Each row has a name. Each question is about the rows just above it.

mol: [ -6 -16 -36   5 -48  -2 -25   0  10   1   7 -33  53   4  19  17   0  27
  11  12 -19  -4  17  10 -26  -1  -6 -18  16   5  11  32  18   6 -55 -15
  18 -40  -9   8  -4  18  10 -29 -42  28]
Nop: [ 31  41   4   0  11  25  21  -2 -33 -18 -34   0   6  11   7 -16  12  -2
 -21  40  13  26   3 -28  23 -42  -1  20  21  21  42 -21  -2 -17 -12 -46
  21 -25   6   7   7  18   3  24  -8 -18]
Kora: [ 22  -4  -4  10  12  -4   2   7  10  -1   7  10 -15 -21  -2   5 -33  -3
 -12   0 -32 -12   4  14 -40 -29  15  25 -38  -3  -5  22 -38 -17  56  -1
 -12  36   5   1 -18  -8  21   1  50  30]
Is [-17 -11 -46] printed in one of the named rows, side by side and in this order? | no
Is [-40  -9   7] printed in one of the named rows, side by side and in this order? | no
Among the named rows, does one hold [ 7  7 18] next to each other, in this order? | yes

mulum: [ 38 -50   2  17  36  33  10 -52 -56 -35]
bovo: [-33 -16 -51  -6 -30  38  10   7   8  46]
bek: [-33 -16 -51  -6 -30  38  10  17   4 -43]
Is [ -5 -30] printed in one of the named rows, side by side and in this order? | no
Among the named rows, does one hold [ 38 -49] next to each other, in this order? | no
Does one of the named rows hold [-52  10] side by side, in this order? | no

sasek: [-54 -11   1 -13]
Misi: [-55 -11   1 -27]
kemig: [-57   3   1  -4]
Does one of the named rows hold [  1 -11 -54] side by side, in this order? | no
Among the named rows, does one hold [-11   1 -27] next to each other, in this order? | yes
Is [ 3  1 -5] printed in one of the named rows, side by side and in this order? | no

gud: [ -8  45 -31  -9 -29]
mib: [ -5 -29 -33 -17 -47]
befo: [ -5 -29 -33 -17  12]
Muri: [ -8  45  11  -9 -29]
Among the named rows, does one hold [ -5 -29 -33] next to each other, in this order? | yes
Among the named rows, does one hold [-10 -29] next to each other, in this order? | no

tomal: [ 20 -18   8 -57   8  -1 -25]
Ginuk: [ 24 -37  15 -50  -5  12 -27]
vire: [ 16 -24  16 -51   2   9 -23]
kavus: [ 27 -25  11 -43  -4   7 -21]
Does one of the named rows hold [ -5  12 -27] side by side, in this order? | yes
Among the named rows, does one hold [-27  12  -5] next to each other, in this order? | no
Among the named rows, does one hold [ 16 -24] next to each other, in this order? | yes
Is [-25  11 -43] printed in one of the named rows, side by side and in this order? | yes
Is [ 16 -24  16 -51] printed in one of the named rows, side by side and in this order? | yes
Is [-18   8 -57] printed in one of the named rows, side by side and in this order? | yes
Is [-37  15 -50] printed in one of the named rows, side by side and in this order? | yes

Fali: [ 28  -5   6 -28   1 -19  -1  -1  -2   1 -10   8   2  -6  40   2  19  -1]
pef: [-10  16  -4   9  14 -22  -3  -1 -12  -3 -20  -1  -5   9 -26  15  -7  -2]
vulik: [ 25  -3  10 -26   3 -12   1   1   0   4  -3  11   6  -6  31   3  13  -1]
zesav: [-21   4  -4  21   0  14   1   1   1  -1   7  -6  -2   5 -31  -1 -15   1]
Gupi: [-28   2 -21  30  -8  -2  -6  -3  -6 -12 -13 -21 -16   9 -27  -2  -7   0]
bipa: [-15 -31 -56  23 -48 -17 -19 -13  -4 -35 -37 -53 -43   4  40 -27  32   2]
Among the named rows, does one hold [ 3 -6] next to each other, in this order? | no
Is [ -6  -2   5 -31  -1] printed in one of the named rows, side by side and in this order? | yes
Among the named rows, does one hold [-4 22  0 14] next to each other, in this order? | no

ran: [37 -7 13 -2 13 16 18 19  6]
fofuv: [37 -7 13 -2 13 16 18 19 14]
dulu: [ 0 17  6 20  6  4 -3 -3  7]
Buloz: [13 -3 -8  1 -9 -9 -9 -8 -9]
dadi: [ -3   4  -6   5  -7  -8 -10 -10  -7]
zivad: [ 19 -15   0 -14   0   2   7   8  -1]
Does one of the named rows hold [16 18] side by side, in this order? | yes
Among the named rows, does one hold [-7 14] next to each other, in this order? | no
Among the named rows, does one hold [13 -1 13 16 18] next to each other, in this order? | no

Bigo: [  9  11   9   7   0  32  28 -28  11   7   1  -7  21  12]
beb: [ -4   2   9 -11  14  -6   6  30  -6  -5 -27 -24  -6  -3]
Rekiz: [ -4   2   9 -11  14  -6   6  30  -6  -5  28  23   2  -3]
tuza: [ -4   2   9 -11  14  -6   6  30  -6  -5 -27 -24   6   6]
Is [ 0 32 28] printed in one of the named rows, side by side and in this order? | yes
Among the named rows, does one hold [ 28 -28] next to each other, in this order? | yes
Does one of the named rows hold [  2   9 -11] side by side, in this order? | yes
Does one of the named rows hold [  8 -11] side by side, in this order? | no

dube: [ 8 -5 -7 -2  1 18 17  7  1  0 -5  7 -3  3 -5  7  6 13 -2  5 17  7 -3 -4
  4  2  6  4  1 -8 -4  7 10 -9  6 -2 -2 10  2 13  1  0 24  4  8  6  0  7
  8  3 10 -3  8  8  2  0  0]
mele: [ 6 -5 -5  4  3 10 17  7  1  0  4  7 -3  3 -5  7  6 13 -2  5  9  7 -3 -4
  4 10  6  4  1 -8 -4  7 22  1 11 -2 -2 10 11 13  1  0 15  4  8  6 30  3
  8  3 10 -3  6  8  2  0  7]
zafat: [  6  -5  -1   4  -8  18  17   0   1   0   4  -1  -3  -2 -10   7 -17  13
  -2   5  17   7  -3  -6   2   0   6   4   1  -8  -4   7 -14   1 -13  -1
  -2  10  -2  10   1   0  19   4   8   6 -11   7   8   3  10  -3   6   8
   2   0  -6]
zun: [ 6 -5 -5  4  3 10 17  7  1  0  4  7 -3  3 -5  7  6 13 -2  5  9  7 -3 -4
  4 10  6  4  1 -8 -4  7 22  1  6 -2 -2 10 11 13  1  0 15  4  8  6 30  3
  8  3 10 -3  6  8 20  0  7]
tep: [ 6 -5 -5  4  3 10 17  7  1  0  4  7 -3  3 -5  7  6 13 -2  5  9  7 -3 -4
  4 10  6  4  1 -8 -4  7 22  1 11 -2 -2 10 11 13  1  0 15  4  8  6 30  3
  8  3 10 -3  6  8 20  0  7]
Is [-3  3 -5  7  6] printed in one of the named rows, side by side and in this order? | yes
Does one of the named rows hold [  7 -11   6] side by side, in this order? | no

sovik: [  4 -28 -18  22  44]
fazi: [41 -4 11 11 23]
Fube: [  3 -14 -14   2   2]
vogu: [41 -4 11 11 11]
Does one of the named rows hold [11 11 11 -4 41] side by side, in this order? | no
Is [11 11 -4] printed in one of the named rows, side by side and in this order? | no
Is [11 11 11] printed in one of the named rows, side by side and in this order? | yes
Is [22 44] printed in one of the named rows, side by side and in this order? | yes
Is [-18  22] printed in one of the named rows, side by side and in this order? | yes
Is [-4 11] printed in one of the named rows, side by side and in this order? | yes
Is [-14 -14   2] printed in one of the named rows, side by side and in this order? | yes

veno: [-21  26   1   4 -22 -21  22  29  24   5  18   9  -4 -16   8 -15  -3 -17
  19  21 -23  -8  18  15  13  15 -22 -16  15  16  -4 -16  13 -21 -12   5
  17 -16   5 -17   5 -10 -11 -10 -25 -25 -22 -14  18  10 -12]
ked: [  0  12   9 -13   0  -1  -5   5  -5 -14 -10  -4  -3   6  -3   1 -14  10
  -7   1   1  12   6  -3  14  -6  -2  -2  -5  -9 -15   6 -14  -3   7 -15
  -2   9  -4   7  -1   2   7   9   3   3  -5  -3  -3  -5   8]
leme: [ -8  19 -14  13  -8  -5  11  20  21   0  17  -8 -24 -15  -9   1   2 -13
  15  26 -11  -4  18   4   8   5  -8 -39   4  10   2  -3  11  -6 -16  10
   5  -8 -12  -4  12 -35 -12   3 -16 -37  -7   6   7  -5  -5]
lodut: [ 1 -3 -2 -1  1  1  0 -2 -1 -2 -1  0  0 -1  0  0 -2 -2  0 -1  1 -3  0  1
 -4  1  1 -2  0  0 -1 -1 -1  0 -1 -1  0 -2  0  0 -3 -3 -1 -1  0 -4  1 -1
  0  0 -2]
buder: [ 32  26  43  -9  31  29 -27  -2 -30 -39 -37 -31 -29  45 -30  34 -18  43
 -35 -12  33  48  39 -30  42 -33  26 -20 -33 -38 -26  43 -36  23  46 -27
 -29  46 -31  43  30 -10  47  47  35  15  20  25 -28 -33  47]
lilak: [  0  -1  -4   1   0   1  -4  -4   3   2   2  -3   2  -2   0  -3  -1  10
   1  15   0   5  -3  -1   0  -2  -1   5   0   0   1   2   1  -3  -2   0
   1   3   0   6 -16   4  -1   6   3   7  -2   2  -3  -1  -2]
popi: [ 14  26  31 -12  13  11 -16   5 -18 -31 -26 -21 -21  27 -20  17 -20  27
 -23  -4  15  33  30 -19  35 -22   9 -17 -22 -26 -26  25 -27   6  29 -25
 -17  28 -21  25  17  -7  30  30  17   6   4   9 -17 -22  29]
zin: [ 17  27  32  -9  16  15 -19   4 -19 -31 -26 -24 -24  30 -24  21 -17  30
 -25  -4  18  37  32 -22  37 -25  11 -19 -25 -28 -23  29 -27  10  32 -22
 -20  32 -25  29  21  -9  33  34  19   8   7  15 -20 -26  33]
Gatos: [ -9   4  13 -19  -9 -11  -8  -3 -12 -12 -16  -1   6   4   1 -11 -17   7
 -13  -8  -6   7  -2  -6   9  -8 -11  14  -6 -12 -17  -4 -16 -13   8 -19
  -4   2   1  -2 -13  18   6  -1  -2  16 -13 -15  -7  -3   1]
Tosep: [-31  29  -4  10 -32 -31  27  33  33  13  27  12  -3 -26  11 -24   0 -23
  27  33 -34 -13  17  19  12  19 -32 -15  20  23   2 -25  22 -30 -20  11
  23 -24   8 -25  -3  -8 -19 -16 -35 -27 -30 -19  21  14 -21]
Fod: [-29  27  -4   8 -30 -29  36  38  38  16  31  22   7 -25  21 -24  -1 -25
  34  33 -32 -17  16  29   8  29 -30  -9  29  30   2 -26  25 -28 -21  12
  31 -26  18 -26  -3  -4 -19 -19 -34 -29 -28 -20  31  23 -23]
pasa: [  0   6   7 -12   1   0  -5   1  -7 -11 -11  -3  -1   6  -3   1 -11   7
  -8  -5   2   8   2  -4   9  -6  -1   1  -5  -9 -12   4 -12  -1   7 -13
  -4   7  -3   4   1   3   6   5   3   4  -3  -3  -4  -4   7]
Is [12 -3] printed in one of the named rows, side by side and in this order? | yes
Is [-20  31] printed in one of the named rows, side by side and in this order? | yes
Is [-16  10] printed in one of the named rows, side by side and in this order? | yes
Among the named rows, does one hold [  5 -12 -21  13 -16] next to each other, in this order? | no
Among the named rows, does one hold [ 29  30   2 -26] next to each other, in this order? | yes
Among the named rows, does one hold [-10 -25 -25 -22 -15] next to each other, in this order? | no
Is [-24  21 -17] printed in one of the named rows, side by side and in this order? | yes

topu: [20  1 49 23 25]
Bibu: [16 -6 43 22 24]
kageb: [ 2 -3 37 43 36]
Ratim: [26  1 36 45 28]
Is [ 1 49 23 25] printed in one of the named rows, side by side and in this order? | yes
Is [36 43 37 -3] printed in one of the named rows, side by side and in this order? | no
Does one of the named rows hold [20  1 49 23 25] side by side, in this order? | yes

vorud: [-13  -2  -2  24  12   3  10   5   6  -3]
bef: [  6 -20   2  -7   4   9 -14   9  14  -3]
kuvu: [-18 -15   3   2  -3  13  10  10  14  -3]
bufo: [-15   0   2 -13 -13  17  21   2  -9  -3]
zum: [ 25 -19  17   8 -13 -23   5   4 -11  -3]
riz: [-15  -5  13  -3  10   8 -16  -3  13  -3]
Buze: [-23  -5  11 -23  -7  10   4  -4  -1  -3]
Nutef: [-17   7 -17   8  14 -18   6  -4  -2  -3]
Zot: [ -5 -13 -10 -27   0  -2 -10   2   5  -3]
piteg: [ 31  23  13  11 -52 -33   1   1  24  -3]
Mavok: [ 36   6  37  16 -51 -57   9  -5  -1  -3]
Mun: [-14   8  23  -7   7   7 -15 -12   0  -3]
Does one of the named rows hold [1 1] side by side, in this order? | yes
Does one of the named rows hold [ -3  -1  -5   9 -57] side by side, in this order? | no

Peto: [  4  -5   9  -5 -17 -11  -3 -18   1  -4]
nimi: [ -3   8   6   0  30 -11  17  14  -8 -11]
mur: [ -3   0  -5  12  -6  -2  -2  18  16 -12]
Zatir: [ -4  -6  -6  -1 -13 -17  10  -5 -24   7]
tumuz: [ 23  -2   3  -9 -45  14   8 -10  39 -16]
Among the named rows, does one hold [-6 -2 -2 18] next to each other, in this order? | yes
Is [5 0] printed in one of the named rows, side by side and in this order? | no
Among the named rows, does one hold [  4  -5   9  -5 -17] next to each other, in this order? | yes
Is [-13  -1] printed in one of the named rows, side by side and in this order? | no
Among the named rows, does one hold [ -9 -45  14] next to each other, in this order? | yes
Among the named rows, does one hold [-16  39 -10   8  14] next to each other, in this order? | no

